92	124
61	176
111	109
->
92	176

96	134	175	156	102
51	155	149	99	70
13	157	177	176	59
27	124	118	90	93
->
96	155	177	90

55	185
88	34
18	128
172	148
->
55	34

159	171	41	14
107	94	100	88
94	96	113	105
->
159	94	113

94	142	32	95
137	130	30	106
->
94	130

180	112	174	133	186
102	112	92	133	126
->
180	112

38	30	59	11
31	45	23	52
->
38	45
---
109	131	122	131	132
86	132	85	97	92
109	128	128	127	123
21	60	100	114	39
96	114	89	100	101
97	130	94	75	108
92	107	83	100	109
32	126	175	101	144
81	112	76	104	102
->
86	132	85	97	92
21	60	100	114	39
97	130	94	75	108
32	126	175	101	144

97	101	189	84	101	121	153	149	168	93	116	104
107	110	91	95	119	105	84	89	98	87	86	99
83	107	106	96	101	93	83	68	98	110	107	111
->
107	110	91	95	119	105	84	89	98	87	86	99

83	79	113	84	123	86	75	119	73
83	129	61	61	97	165	93	108	129
61	135	64	83	64	108	100	93	139
65	132	67	87	74	105	108	93	139
184	87	103	135	161	155	172	100	140
->
83	129	61	61	97	165	93	108	129
65	132	67	87	74	105	108	93	139

139	79	91	151	53	81	76	161	109	91	142	150
103	114	177	54	124	132	178	163	158	88	111	96
106	91	100	93	100	105	108	96	102	93	103	102
->
103	114	177	54	124	132	178	163	158	88	111	96

118	107	85	82	117	99	116	115	101
80	106	106	104	96	84	70	109	96
70	48	139	169	75	182	163	136	178
118	116	144	174	85	145	63	189	34
->
80	106	106	104	96	84	70	109	96
118	116	144	174	85	145	63	189	34

80	111	84	98	100	116	113	83
72	100	99	98	73	94	75	98
85	67	115	81	102	76	92	106
58	35	112	36	101	30	120	128
74	109	96	81	62	122	70	99
101	84	106	107	109	80	107	92
102	121	102	121	74	106	72	90
->
72	100	99	98	73	94	75	98
58	35	112	36	101	30	120	128
101	84	106	107	109	80	107	92

128	102	101	117	118	86	83	97	98	102	109	49	157	96	136	104
84	95	90	117	111	58	141	102	74	125	104	131	100	93	65	97
33	90	72	52	63	117	141	109	101	140	88	75	36	92	77	80
->
84	95	90	117	111	58	141	102	74	125	104	131	100	93	65	97

142	43	83	142	85	83	126	111
163	110	88	122	81	40	102	135
126	86	87	116	76	79	128	138
123	105	147	145	35	65	159	119
->
163	110	88	122	81	40	102	135
123	105	147	145	35	65	159	119
---
121	19	156	106	161
130	156	109	93	79
121	103	81	153	64
109	48	129	122	147
86	157	66	74	31
129	117	78	141	89
->
161	79	64	147	31	89
106	93	153	122	74	141
156	109	81	129	66	78
19	156	103	48	157	117
121	130	121	109	86	129

109	109	96	93
98	90	100	88
92	91	103	104
99	91	101	87
96	89	99	88
92	93	21	109
->
93	88	104	87	88	109
96	100	103	101	99	21
109	90	91	91	89	93
109	98	92	99	96	92

94	104	150	83	132
96	56	131	117	64
123	72	83	87	61
133	112	99	114	73
76	74	88	86	148
95	93	102	93	70
116	72	113	120	124
101	123	100	84	93
94	23	105	68	123
87	54	109	80	126
86	142	102	82	46
75	94	89	108	124
->
132	64	61	73	148	70	124	93	123	126	46	124
83	117	87	114	86	93	120	84	68	80	82	108
150	131	83	99	88	102	113	100	105	109	102	89
104	56	72	112	74	93	72	123	23	54	142	94
94	96	123	133	76	95	116	101	94	87	86	75

75	94	112	112	89	102
77	94	111	111	89	102
142	176	95	127	171	154
92	96	91	67	127	72
->
102	102	154	72
89	89	171	127
112	111	127	67
112	111	95	91
94	94	176	96
75	77	142	92

143	51	69	159	48	74	69
66	43	76	83	98	36	145
128	99	68	122	72	84	76
81	31	59	92	80	45	142
95	74	188	76	90	116	189
139	136	131	136	72	127	63
86	48	92	98	86	83	145
->
69	145	76	142	189	63	145
74	36	84	45	116	127	83
48	98	72	80	90	72	86
159	83	122	92	76	136	98
69	76	68	59	188	131	92
51	43	99	31	74	136	48
143	66	128	81	95	139	86

96	152	135	88	162	131	104	87	78	117	78
90	68	147	76	111	105	109	114	69	58	107
92	70	171	62	118	106	115	106	85	73	102
91	119	28	123	102	103	75	111	78	81	106
105	38	147	93	65	89	121	113	81	65	115
->
78	107	102	106	115
117	58	73	81	65
78	69	85	78	81
87	114	106	111	113
104	109	115	75	121
131	105	106	103	89
162	111	118	102	65
88	76	62	123	93
135	147	171	28	147
152	68	70	119	38
96	90	92	91	105
---
91	46	13
46	77	116
165	96	21
58	98	125
->
46	77	116
165	96	21

143	129	145	42
77	60	100	30
74	186	81	160
65	84	16	147
21	58	175	27
->
77	60	100
74	186	81

155	131	79
97	145	105
111	85	68
108	169	105
->
97	145	105
111	85	68

74	165	121	78
73	166	120	79
124	49	94	53
94	103	91	179
->
73	166	120
124	49	94

100	100	110	92
97	98	158	72
97	99	153	73
96	96	175	70
97	99	151	74
->
97	98	158
97	99	153

148	66	43	156
67	105	54	64
43	34	62	66
150	12	60	161
->
67	105	54
43	34	62

174	83	83	41
145	162	115	82
116	173	62	22
125	182	62	33
111	162	65	30
->
145	162	115
116	173	62
---
63	78	85	104	89	75	97	109
102	86	107	81	54	79	107	102
129	96	97	80	85	72	123	62
50	76	83	82	69	99	43	112
99	85	103	83	56	77	109	103
45	75	81	80	65	106	35	114
52	77	82	82	71	102	45	109
100	83	105	79	48	74	109	103
110	83	75	90	101	48	138	42
16	52	38	128	130	30	119	76
97	96	99	96	95	95	94	96
150	103	114	85	80	68	147	71
->
63	78	85	104	89	75	97	109
129	96	97	80	85	72	123	62
99	85	103	83	56	77	109	103
52	77	82	82	71	102	45	109
110	83	75	90	101	48	138	42
97	96	99	96	95	95	94	96

109	45	178	71	103	72	111
112	57	153	70	94	77	102
117	57	164	69	92	76	113
106	44	169	73	107	74	118
115	55	160	67	96	76	105
109	41	180	69	106	72	113
->
109	45	178	71	103	72	111
117	57	164	69	92	76	113
115	55	160	67	96	76	105

85	66	130	71	84	69	104	105	91	132	126
68	163	91	86	114	164	163	144	116	136	107
91	103	100	92	98	108	111	101	100	107	97
53	79	91	91	54	135	121	60	139	94	71
63	73	88	100	76	123	91	70	124	85	84
142	98	71	149	114	77	27	100	117	80	177
83	72	126	86	102	88	119	82	92	91	128
63	87	132	61	74	89	158	93	104	124	129
->
85	66	130	71	84	69	104	105	91	132	126
91	103	100	92	98	108	111	101	100	107	97
63	73	88	100	76	123	91	70	124	85	84
83	72	126	86	102	88	119	82	92	91	128

22	148	159	14	92
9	183	32	105	103
168	27	182	42	164
111	190	180	127	146
60	112	89	95	47
133	98	62	163	43
105	104	76	89	107
->
22	148	159	14	92
168	27	182	42	164
60	112	89	95	47
105	104	76	89	107

97	100
30	99
96	96
119	101
38	99
->
97	100
96	96
38	99

131	81	109	86	118	91	84
83	121	83	117	103	114	103
124	106	89	110	62	101	181
99	97	69	115	81	109	76
->
131	81	109	86	118	91	84
124	106	89	110	62	101	181

83	123	90	90	121	108	139	167	108	61	126	75
112	95	78	122	63	94	145	57	111	126	102	103
99	131	65	111	107	91	173	124	108	76	115	76
108	127	66	115	107	84	157	97	102	88	102	85
117	103	68	128	66	88	157	48	109	125	98	101
->
83	123	90	90	121	108	139	167	108	61	126	75
99	131	65	111	107	91	173	124	108	76	115	76
117	103	68	128	66	88	157	48	109	125	98	101

98	101	87	40	123	140	109	82	152	34	143	34
78	102	110	146	129	94	122	98	95	29	103	10
84	97	92	98	90	72	49	119	84	102	150	89
->
98	101	87	40	123	140	109	82	152	34	143	34
84	97	92	98	90	72	49	119	84	102	150	89
---
47	31	65
84	91	94
->
65	91

119	32	151	99
150	132	163	51
100	99	100	96
140	56	117	137
->
99	163	99	140

88	126	129	106
164	63	60	114
->
106	60

111	90
47	146
147	74
153	63
66	13
->
90	47

83	126
49	78
161	168
135	44
113	44
->
126	49

132	69	28
32	133	115
142	94	189
->
28	133	142

84	30	68	111
77	99	142	101
158	112	25	67
->
111	142	112

98	101	76	115	102
163	96	30	84	77
108	101	82	128	75
109	98	84	118	76
113	99	121	86	88
->
102	84	82	98	113
